Here is a tiny trained network, its code and every weight. The questions are about switching its units off for an input and a class, where a switched-off unit gives its printed mean instead of its output.

import numpy as np


def w(rows, s, z=0):
    codes = np.array(rows[::2]) - 128.0
    scale = np.full(codes.shape[1], s)
    scale[-1] = z or s
    return codes * scale


def f(y):
    return y / 2 * (1 + np.tanh(0.7978845608 * (y + 0.044715 * y**3)))


def log_softmax(a):
    a = a - a.max(-1, keepdims=True)
    return a - np.log(np.exp(a).sum(-1, keepdims=True))


def net(x, mask):
    res = np.array(x, float).reshape(1, 4) / 4 @ E
    y = f(res @ A[0][:, :-1].T + A[0][:, -1])
    res = res + np.where(mask, y, B[0][:, -1]) @ B[0][:, :-1]
    return log_softmax(res[-1] @ U[:, :-1].T + U[:, -1])


A, B = {}, {}
E = w([
[137,44,145,118,246,106,87],'x0',
[158,185,122,82,158,229,102],'x1',
[40,189,163,171,160,168,159],'x2',
[204,147,201,159,127,141,202],'x3',
],0.014)
A[0] = w([
[148,185,140,100,87,175,148,142],'N1',
[123,148,55,129,91,95,106,123],'N2',
[128,146,125,130,144,129,179,73],'N3',
[153,160,254,222,134,63,186,211],'N4',
[109,208,133,175,78,206,146,174],'N5',
[198,53,119,113,165,147,133,162],'N6',
[252,128,213,117,116,95,86,90],'N7',
[96,72,60,128,163,203,67,192],'N8',
[108,112,164,92,221,205,91,189],'N9',
[80,125,141,110,94,92,102,101],'N10',
[100,110,59,128,159,63,42,254],'N11',
[197,87,143,171,95,86,159,234],'N12',
],0.013,0.0045)
B[0] = w([
[204,171,110,170,123,161,116,210],'N1',
[144,105,62,194,116,100,91,178],'N2',
[80,127,116,167,105,159,135,142],'N3',
[1,142,111,149,228,137,185,239],'N4',
[156,247,214,197,61,151,162,249],'N5',
[171,125,137,49,141,38,135,225],'N6',
[188,161,61,94,204,74,179,225],'N7',
[112,138,79,80,52,156,63,231],'N8',
[114,153,191,36,121,199,101,240],'N9',
[142,91,142,194,110,115,152,156],'N10',
[88,75,129,92,36,113,105,249],'N11',
[85,137,84,127,146,73,232,215],'N12',
],0.0093,0.017)
U = w([
[180,73,155,198,136,119,97,6],'0',
[189,156,80,125,97,161,42,8],'1',
[101,16,113,156,49,62,91,252],'2',
[184,117,120,69,178,63,165,79],'3',
[92,126,149,23,112,178,50,181],'4',
[142,246,155,201,84,141,145,244],'5',
[50,116,143,187,181,129,154,118],'6',
],0.011,0.0025)

Each question gives the input, the list of numbers given to net, and the class t.
The units are the neurons (one row each of A and B). Each row of codes is followed by its name. A weight is (code - 128) times the scale printed after its matrix; where a second scale follows, it is the last column's (A, B and U).
mask holds one flag per neuron, in row order. A switched-off neuron (its flag False) gives its mean, the last column of its row in B, instead of its output. The means were averaged over made-up inputs and are rounded, as every weight is.
A unit's drop is (log p(t) with every unit on - log p(t) with that unit switched off) / (log p(t) with every unit on - log p(t) with every unit switched off).
The circuit of an input: a set's keep is (log p(t) with only the set's units on - log p(t) with every unit switched off) / (log p(t) with every unit on - log p(t) with every unit switched off). Starting from all 12 units, units are removed one at a time, each time the one whose removal leaves the highest keep (on an exact tie, the one counted first), for as long as the keep stays at least 0.8.
circuit, biggest first: the units of the circuit, biggest drop first
most important unit: the unit with the biggest drop
top k neurons: the k neurons with the biggest drops, biggest first
drop when u is switched off: that unit's drop, to one decimal
input [-1,1,1,-5], class 2: most important unit => N9
input [-4,7,1,-8], class 1: circuit, biggest first => (N4 N2)
input [-6,-3,-5,7], class 3: top 2 neurons => (N7 N12)
input [3,5,5,2], class 4: top 2 neurons => (N9 N12)
input [-2,5,-4,7], class 3: top 2 neurons => (N7 N6)
input [8,6,-6,1], class 4: top 3 neurons => (N9 N8 N12)
input [2,0,7,2], class 6: top 2 neurons => (N4 N1)
input [-7,-5,-7,3], class 3: top 2 neurons => (N5 N7)
input [-4,6,-8,1], class 3: top 2 neurons => (N7 N8)
input [-7,-3,-7,3], class 3: top 2 neurons => (N7 N5)
input [-5,2,-5,-4], class 1: top 4 neurons => (N12 N4 N1 N6)
input [-5,-5,-5,2], class 3: top 2 neurons => (N5 N7)
input [6,-6,7,-6], class 2: top 2 neurons => (N11 N10)
input [-2,-5,0,8], class 6: circuit, biggest first => (N4)
input [-3,8,-7,6], class 3: top 2 neurons => (N7 N6)
input [-2,-7,6,3], class 6: drop when N4 is switched off => 0.5
input [3,-1,0,-7], class 2: drop when N6 is switched off => 0.0
input [5,1,-6,-2], class 4: drop when N10 is switched off => 0.1
